Rows are numbered. After the first seven, each row is followed by the numbers of the six nearest rows among all rows above it, by straight-line distance, nearest first.
In the rows, 128 means zero.
1: [135  98 137 100 117 127 118 128 174 111 163 125 162 124  65  62 157 141
 128 111 214 139 115 162 122 139 145 122  90  88  97  68 132 139 122]
2: [139 186 134 119 181 123 144 138 125 102  73 134 118 129 121  44 137  98
 102  65 164 123 149 112  87  83 107 126 111  62 126 101 126 135  56]
3: [113 138 133 160 106 116 131 198 121 109 121 134 123 114 138 208 130 119
 128 152 115 137 121 107 179 181 153 120 189 108 166 162 114 133 172]
4: [133 159 106 132 130 140 143 130 202 100  93 121 139 132 124 113 127 108
 141 119 163 118 150 121 156 160 120 165 154  82 114 179 134 140  84]
5: [101 138 160 109 141 156 102 226 120  98 102 125 112 143 126  44 190  81
  89 110 133 179 156 124  91 157 125  73  94  75 131 120 150 157 157]
6: [110 124  95  98 210  99 171 106  90 129 103 126 112 155 155 159 127 130
  88 118 123 126 124  97  86  90 146 111 135  70  84 158 139 122 132]
7: [132 162 111 130 118 141 140 193 160 111  60 127 142 127 160 129 151 128
 127 143 118 150 110 112 158 142 157 139 150  96 150 143 158 196 117]
8: [145 138 128 106 194 116 122 161 157  97  61 108 134 130 151 100 139 108
 110 111 168 141 161 119 133 135 146 131 139  29 113 180 118 156  84] | 4 2 7 6 5 1
9: [131 130 115 152 135 114 177 135 146 127  56  93 142 115 121 100 157  79
 145 157 117 174 114 122 168 143 155 108 185   5 113 160 143 159  99] | 8 7 4 3 6 2
10: [ 98 153 107 119 207 110 139 166 150 112  32 107 125 155 175 113 138 105
 112 136 142 126 135 121  86 110 161 115 166 116  92 161 157 160 124] | 8 6 7 4 2 9
11: [ 91 150 166 116 152  93 140 189 154  98 111 108 140 141 121  35 174 102
  92  89 151 146 107 125 108 151 113 120  97  52 106 126 104 136 122] | 5 2 8 1 4 10
12: [149 125 123 124  83 190 134 187 105 148 169  81 120 151 154 206 123 171
 135 122 138 130 142 149  86 219 147 142 108 213 127 180 101 107 159] | 3 7 4 6 10 1
13: [115 134 136 132  86 129 121 217 150 131 105  99 107 111 143  80 160  80
 115 134 126 183 160 102 148 156 121 108 124 112 159 115 155 166 135] | 5 7 11 3 4 9
14: [145 149 123 159 119 152 133 123 175 100  67 110  86 107 147 183 114 128
 108 171 110 162 123 127 167 126 147 143 185   8 130 161 126 140 106] | 9 7 4 8 3 10
15: [146 125 136 121 176 137 150 158 107 142  99 136 102 124 147 207 109  95
  90 127 125 119 141 168 100 166 125 100 156 111  78 163 128 111 194] | 6 3 10 12 8 14
16: [127 143 136 151  44 152 123  93 120 133 137 118 124 122 123 160 120 118
 130 130 181 124 132 123 143 161 132 147 144 172 115 148 112 160 125] | 4 3 12 7 13 15
17: [130 134  91 135 105 136 118 162 224 152  98 126 148 141 126 210 140 128
 123 138 182 136 137 136 160 165 158 163 186 134 152 181 102 122 102] | 4 3 16 7 14 8
18: [143 118 103 125 187 129 127 136  85  97  68 126 122 139 152  67 146  93
 143 132  93 129 127 105 123  97 127 100  98  55 104  91 137 120  88] | 2 8 6 10 11 9
19: [168 134 152  67  94 128 111 215  85  50 111 136 134 119 104  65 156 138
  98 126 114 164 152 125  76 143 149 121  63  55  55 115 116 104 141] | 5 11 18 1 13 8
20: [108 139  89 163 117 108 125 166 165 133  92 110 144 139 148 160 120 119
 122 174 127 151 131 118 173 148 165 171 139 103 136 143 154 143  99] | 7 4 17 3 14 13
21: [115 151 134 105  79 108 135 200 189 118  69 120 109 123 129  34 167  97
 148 121 125 159 110 122 121 117 108 145 162  13  90 136 108 148  81] | 11 9 8 4 13 7
22: [117 158 132 104 107 144  86 176 103 120 173 132 137 113 122 208  71 156
 104 114 121 157 122 144 143 143 164 117 127 146 145 163 143 154 161] | 3 16 12 15 20 7
23: [122 176 112 121 113 127 119 122 126 127  86 116 141 123 121 106 158 144
 152 149 157 162 128  83 155 114 109 139  90 129 170  92 155 123  86] | 20 7 13 4 18 16
24: [107 151 147 170  82 134 157 152 166 134 166  93 110 160 146 200 146 142
 126 113 184 129 181 181 163 174 160 153 179 169 140 188 119 138 132] | 17 16 3 12 20 22
25: [125 154 138 125 130 123 106 119  94  96 104 119 140 159 104 128 121 142
 130 126 117 191 155  97 159 114 122 169 130 185 161 122 140 145  62] | 23 20 16 7 4 22
26: [156 105 141 156  74 134 145 165 189 133 176 141 140 142 124 130  86 110
 136 161 157 128  91 151 146 171 159 137 141  85 124 129  96 126 151] | 16 20 3 4 17 1
27: [150 131 128 149 118  89 140 156 185 120  97 111 150 104 137  99 128  87
 167 119 152 148 121 153  87 140 117 131 145  31 100 160 122 119 114] | 4 21 8 9 11 26
28: [124 129 139 122  88 151  93 223 169 146  65 110 109 122 175 148 127  94
 112 156 137 175 129 100 154 144 125 107 171 106 152 157 109 155 137] | 13 7 3 20 17 14
29: [146 146 172 100 156 121 135 175  91  90  65 136 140 127 153  31 140 101
 124 129  96 156 152 109 109  91 128 133  72 100 103  73 133 146 110] | 18 2 19 11 5 23
30: [134 163 152 159  83 146 122 145 156 117 169  72 136 102 125 199 117 147
 121 156 136 141 153 110 195 204 164 130 157 110 162 171 113 143 127] | 3 24 16 20 22 17
31: [111 129 118  75 151 139 152 187 146 105  21 123 118 145 192 105 183  97
 108 107 106 158 134 134 116 156 176 111 136  27 115 164 154 116 127] | 8 10 7 9 18 5
32: [134  99 150 123  70 132 137 156 119  98 208 101 129 137  88  72 153 137
 119 125 110 152 133 132  95 197 129 145 146 113  99 116 140 128 164] | 26 1 13 16 19 11
33: [113 155 120 150 115 142 134 149  94 135 137  82 110 138 123 129 115 115
 103 150 141 162 100  86 136 126 157 165 124 144 134 140 143 168  97] | 20 25 16 23 7 13
34: [110 138 128 111 177 124 111 136  56 104 154 120 117 156 139 229 106 118
  94 175 124 110 129  93  79 153 191 109 123 171  97 123 122 135 171] | 15 22 6 33 3 12
35: [116 142 133 128 102 138 129 232 193 150 123 106 142 111 134 121 125  93
 129 128 123 166 106  99 137 203 117 127 177  97 120 174 107 126 157] | 28 13 3 26 7 27
36: [111 134 104 103 197 109 157 150  89  79  24 128 135 115  91 107 156 103
 143 143 117 119 113 108  99  62 169 103  96  68 125 128 127 140 122] | 18 10 6 29 2 8
37: [148 136 131  90 168 107 129 189  34 138 150 139 143 138 149 152 155 113
 101 188  62 118 110 110  76 130 150  91 140 108 107 132 145 136 161] | 34 6 15 18 33 22
38: [126 141 122 113  67 159 138 150  21 123 218  86 115 138 119 179 122 155
 107 144  61 151 150 131 142 170 161 127 106 119  78 139 103 105 178] | 22 32 12 34 37 33
39: [121 122 121  74 226 135  99 132  62  91  89 117 123 110 190 133 129  80
 106 150  36 119 117  87 121  83 154  77 155  70 104  69 142 154 135] | 18 37 6 36 29 10
40: [125 136 136 123 135  99 132 135 129  82 116 129 138 137 161 216  91 104
  92 144 136 123  93 109 134 158 167  99 190  34  78 179  86 158 124] | 14 3 15 6 8 20
41: [130 169 138 133 178 144 161 173 236 117  36  99 144 135 147 124 132  90
 142 158 167 156 140 148 169 144 157 151 158  45 138 185 165 167 101] | 4 8 7 9 20 14
42: [112 148 151  98 182 145  89  93  89 103 139  98 162 146 149 100 137 128
 107  89 139 170 145 144 107  77 150 109  83 162 115 111 148 114  92] | 25 23 29 18 33 2
43: [150 141  95 117 189 108 132 134 203 132  69 138 131 139 150 186 140 119
 117 106 185 142 125 185 133 145 170 133 156  51 138 196 107 138 161] | 8 17 41 4 27 15
44: [156 111 142 116  67 139 120 199 148 116 193 108 129 102 109 135 122 138
 139 138 129 161 124 145 105 194 150 122 135 131 134 138 107 148 183] | 32 26 35 22 30 12
45: [134 124 112 136  84 144 155 216 131 164 192 105 163 106  98 117 128 129
 117 107 119 162 134 148 108 196 126 152 117 140 122 129 131 125 170] | 44 32 35 26 12 13
46: [133 131 144 121  85 101 143 163  42 149 199 156 133 121 113  98 129 145
 125  79  91 110 133 168 112 160 143 123  85 107 137  88 112  93 177] | 45 32 38 44 37 22
47: [126 137 136 115 180 106 126 100 112  74 118 151 119 130 125 115 109 115
 131 103  95 133 135 111 132  87 162 120 132  18  63 143 101 107 133] | 6 18 8 36 40 27
48: [155 139 130 121 148 117 139 125 129 111  93 110 112 130 167 169 139 144
 123 127  97 133 120 149 105 118 134 136 168  13 101 169 181 115 139] | 14 6 47 27 31 8
49: [125  97 153 138 117 132 132 183 217 127  94 134  98 118 156 134 122  99
 143 112 141 139 104 118 104 179 166 126 170  20 114 141 121 139 147] | 27 35 26 28 14 4
50: [108 148 138 124 144 157  93  78  98 169  93 132 114 143 147 139 115 134
 122  99 197 111 151 142 109  90 103 132  75 199 155 149 124 144  89] | 42 16 25 23 33 2
51: [132 123 133 123 165 158 112 112  78 118  84 147 111 153 140 148 138 100
 102  96  90 122 122  87 111  98 163  96 143 150 109 126 146 142 122] | 6 42 18 39 33 10
52: [117 146 139 101 130 131 116  74 141 124 165 107 126 132  99 147  84 116
 105 104 173 117 134 134 174 146 127 164 133 134  81 147 111 128 132] | 16 4 33 22 26 30
53: [136 161  97 128 130 136 158 202 159 126  27 118 115 137 157 129 149 130
 118 124 116 172 139 110 124 142 171  98 143  72 165 156 153 158 183] | 7 31 28 13 10 20
54: [115 137 160  94 144 127 144 160 122  77  58 101 117 153 142 106 196  66
  84 126  85 167  84 113 106 163 164  97 124  22  66 137 167 154 120] | 31 11 9 5 18 48
55: [118 143 167  98 190 123 134 146  74 107 103 127 109 114 152  67 180 106
 144 132 115 172 128  97  96 112 139 108 118  60 111 113 125 124  74] | 18 29 2 36 11 47
56: [100 130 133 146 151 115 141  59 182 108 152  95 104 137 113 153  95 107
 147  87 193 119 135 164 149 120 154 158 131 130 109 180 129 132  90] | 52 4 16 24 50 33
57: [120 151 154 101 157 162 130  88  47 113 115 115 158 112 137 118 143 119
 111 118 115 159 165 126 119  72 138 132 100 161 106 133 114 147  44] | 42 25 51 50 55 33
58: [125 128 131  95 156 142 174 108 162  75 117 139 138 141 132 152 150 113
 140 110 125 114 146 132 140 152 151 148 160   3  63 144 127 107 106] | 47 48 4 8 27 40
59: [127 145 144 149  56 136  97 213 173 128 105 156 117 147 135 166 129 120
 111 111 170 146 108  98 141 195 130 144 166  68 155 160 112 134 165] | 35 28 3 49 26 17
60: [100  74 152  77 112 134 153 165 127 133 197 125 125 102  95 112 119 113
 150 137  60 148  96 133 135 188 119 126 125  88  98 131 133 103 173] | 32 44 45 46 26 35
61: [134 132 110  99  98 142 128 141  63 131 146  89 135  99 104 182 126 120
 117 160  67 159 126 108 153 120 137 117 142 100  89 131 123 130 131] | 38 33 37 22 60 51
62: [146 120 116  79 103 127 174 128  92 105 206 133 140 123  90 160 136 126
 117 129 124 100 127 165 106 184 177 144 124  72  80 165 133 105 187] | 60 32 38 44 46 45
63: [126 160 146 102 135 121 104 144  95 114 120 149 131 107 164 187 115 124
 111 167 103 132 105  87 160 120 161 117 152 140 129 167 129 156 121] | 22 61 3 51 33 7
64: [144 106 163 125 128 153 142 155  53 125 129 132 125 130  85  47 146 143
 123 147  83 166 117  97 154 126 161 144  95 123 126  71 147 172  95] | 29 33 55 25 18 23
65: [145 165 138  92 161 136 104 160  19  87  93 113 107 133 130 116 192 125
  93 129  97 155 148 110  96 113 152 100 116 123 127 116 124 133 123] | 55 51 37 57 29 18
66: [132 131 138  99  85 151 125 255 135 152 134 133 117 132 166 120 159 120
 125 159  86 156 129 121 108 179 182 106 128 102 144 144 144 103 196] | 44 35 13 45 28 53
67: [134 162 132 108  44 155 154 168 115 106 190 112 120 131 108 130 126 116
 132 127 146 157 111 133 146 186 170 193 161 116 127 153  93 158 102] | 44 16 33 26 32 30
68: [122 140 145  62 208 123  93 126  56  75  56 126 102 128 139  88 174 125
 112 148  73 160 107 137  75  95 171 117  85  50 116 106 128 151  73] | 55 18 65 36 29 39
69: [108 144 133 148 133 121 104 169 159 124  56  89 137 135 128 111 123 135
 140 138 138 164 104 101 172 110 133 157 157 104 163 154 124 171  89] | 7 20 33 28 4 23
70: [119 145 134 154 196 137 136  91 157 116  64 113 139 119 150 139 138 101
 122 126 181 138 167 166 111 124 157 139 157  69 122 187 119 137  88] | 8 4 43 10 41 56
71: [103 142 139  76 132 133 124 114  55 100 200 118 135 140  84 149 105 110
 119 133  94 126 124 127 113 156 171 121 116 115  55 124 110 142 177] | 62 38 61 34 60 52
72: [103 134 119 117 173 129 139  92 116 117 101  96 122 154 106 144 102 124
  87  85 165 116 125 143 104 113 157 144 153 121  92 164 106 158  76] | 56 70 52 6 51 33
73: [136 116 123 144  53 142 131 142 141  81 194 110 105 115 110 118 112 134
 152 144 123 165 115  95 161 180 131 129 144  76 131 124 107 137 146] | 44 26 32 67 30 60
74: [ 92 156 174 115 105 103 154 157 115 105 149 141 143 111  82  69 163 114
 108  80 148 142 159 124 109 164 112 137  77  97 126 110 112 130  96] | 11 1 32 2 46 5
75: [105 152 145 100 191 135 129 121  61 124  81 107 121 145 153 151 142 109
  85 119 114 122 147 154 118  72  98 126 103 165  88 133 115 142 141] | 51 57 42 65 6 72
76: [ 95 153 111 120 157 122 112 113  82 115  71 124 130 120 154 165  92 128
 124 155 127 123 120 135 157  78 143 115 136 148 152 119 150 148 118] | 63 51 75 33 25 23
77: [117 142 121  97 113 129 151 241 148 170   8 106 115 159 160 124 147  95
 149 136 147 157 138 122 127 164 191 131 146  96 154 139 171 135 165] | 53 7 31 28 66 13
78: [135 151 123 144 100 176 147 111 105  73 167  97 119  94 121 136 122 124
 125 141 125 145 117  85 149 120 149 135 140  31 103 143 107 118 105] | 73 61 47 58 14 33
79: [113 125 134 116 148 116 131 147 100  89 107 139  88 108 178 207 119 118
 111 176  88 135 113 139 121 132 126 137 168  59 113 182 144 165 136] | 48 63 40 14 15 3
80: [139 145 155  90 144 109 125 136  69  99 113  99 131 136 154 138 146 123
 146 170  81 149 136  65 129 130 196 105 165  24 103 116 139 120 125] | 55 47 61 48 78 37
81: [114 124 121 132 143 161 110 191 156 148  60 110 128 152 151 160 144 100
  99 113 174 165 147 143 107 185 177 157 154 112 120 207 117 160 148] | 28 43 17 77 53 7
82: [133 143 122 138 120 124 140 114 196  82  89  96 131 117 151 108 100 130
 122 112 140 159 125  93 183 144 133 140 157  22 125 114 114 148 115] | 4 14 69 9 8 78
83: [116 120 141  88 139 113 140  72  49 109 151 135 134 106 143 139 112 139
 106 133  86 125 138 140 127 146 149 146 130  51  27 103 173 110 139] | 71 47 61 62 80 48
84: [114 110 164 130 117 131 156  75 105 105 177 128  67 142 110 156 116 156
 146 142 115 118 119 141 150 142 145 158 128  81  97 124 100 102 149] | 52 78 73 71 62 83
85: [103 123 130 102 175 122 183  83 116 127 131 156 166 107 146  96 130 135
  95 126  99 102  98 159 117 165 153 128 140  42  83 157 117 127 124] | 58 83 47 6 48 62
86: [133 133 131  91 168 132  94 165  47 113  94 153 114 150 179 170 128  95
 107 163  69 155  98 103 130  97 166  77 139 127  95 124 157 163 107] | 51 63 37 39 65 76
87: [130 145 145  87  90 115  99 165 131 107  88 126 138  96 127  92 155  80
 142 108 147 127  99  79 157 128 136 126 122 130 144 105  92 131 107] | 23 13 69 74 7 28
88: [106 108 164  99  82 171 115 156  50 151 192  96 150 137 128 183 146 188
 117 156  92 144 115 189 120 181 129 136 107 169 113 167 110 119 190] | 38 12 22 44 45 71
89: [120 132 119 144 100 154 133 114 121 121 175 104 118 111 135 213  94 109
  89 143 171 119 136 148 150 191 176 119 144 162 135 161 127 142 149] | 16 30 22 24 52 3
90: [102 150 149 109  33 165 130 177  92 140 186  87 136 123 130 212 137 140
 117 133 123 132 124 125 140 174 144 126 161 172 132 143 139 140 188] | 22 88 89 44 12 16
91: [131 143 106 124 152 139 108 137 107 136  76 118 121 141 141 116 157 157
 134 147 152 126 120 145 148 106 138 145  98 163 160 175 145 175  80] | 76 69 23 50 33 25
92: [103 166 144 113 155 128 115  81 111  90 150 120 107 108 152 163 100 133
 122 140 146 119 158 122 131  91 151 127 158 164 141 161 125 157 100] | 76 63 72 52 56 57
93: [128 143 132 112  91 138 111 154  85 121 186 115 125 112 142 154 127 122
 107 149 133 148 123  74 121 132 145 127 122 192 138 112 120 139 135] | 33 63 90 16 22 61
94: [107 113 136  79 138 114 104 128  75  90 184 119 139 131  96 160 114 152
 117 105 149 111 145 132 128 163 155 111 105 206 112 109 112 136 160] | 93 71 34 22 52 89
95: [154 128 113 138 189 187  89 158 124 120  31  99 135 157 168 133 163  92
 126 139  82 113  90 101 133 103 174 103 150  95 136 156 150 153 119] | 51 10 7 86 18 53
96: [101 166 133  92 197 134 135 120 113 108  47 129 122 149 158 129 120 136
 117 119 108 174 123  98 103  86 172 114 149  57 131 143 132 135  67] | 55 6 10 8 68 36
97: [136 124 140 121 162  90 147  43  92  96 150 142 118 106 139 151  88 116
 117 163 101  99 113 124 156  93 135 152 142 115  88 115 126 148  95] | 92 84 83 76 52 63
98: [103 109 116 107 173 135 126 118  98 141  86 121 115 138 160 176 132 132
 118 122 120 135 138 146  87 100 124 145 120 161 171 128 165 135 125] | 76 75 51 91 50 92
99: [132 140 174 112 146 131 152 171  72  83 110 103 128 122 141  53 178 119
 107  98 122 156 152  99  85 138 157 126 105  45 118 106 134 153 117] | 55 29 11 5 65 74
100: [132 136 157 115 148 179  72 178 100 130  82 126 113 129 147 143 133 107
 121 125 111 120 144 111 122 105 130 119 126 192 141 108 139 158 168] | 51 98 75 76 93 63
101: [107 118 155 104  90 158 111 250 121 169 137 119 124 160 125 125 147 144
 110  94 128 138 145 148  91 222 137 148 113  91 163 149 124 163 161] | 45 66 44 59 35 81
102: [ 98 157 121 123  83 156 100 168  80 144 120 117 144 137 125 156 110 120
 109 171 126 146 140 105 132 166 139 144 121 169 178 129 125 152 146] | 93 33 22 90 100 16
103: [139 164 108 105 159 122 102 209  75 133  98 128 104 130 148 146 155 105
 145 128  73 136 127 105 117 136 175  90 114 130 117 108 119 158 184] | 37 100 65 86 51 66
104: [148 100 147  90  97 139 140 108  75 100 182 137 107 123 125 174 111 118
 126 164  53 119 118  95 133 150 132  95 152 104  60  96 116 139 162] | 61 71 84 83 38 60
105: [130 120 129 137 123 147  94 217 175 137  75 166 131 146 160 143 133 107
 152 162  98 117 104 102 142 121 112 105 180  64 112 141 133 145 161] | 28 7 49 35 59 53
106: [120 133 137 133  84 134 123 116 174 117 155 104 146 155 110 139  87  89
 131 118 175 114 132 140 143 155 125 171 165  92 120 175  93 122 142] | 52 26 4 16 56 67
107: [166 135 139 121 122 126 120 106 108  93 123 100 124 116 114  38 120 134
 115 159 111 155  94 107 143 116 147 162 111  83  89 102 127 126  64] | 64 18 78 55 29 33
108: [120 119 138 124  39 164 124 190 100 140 200  89 133 140 101 127 177 123
  99 102 105 119 146 128 166 193 134 125 130 168 119 120 121 139 162] | 90 45 32 44 93 67
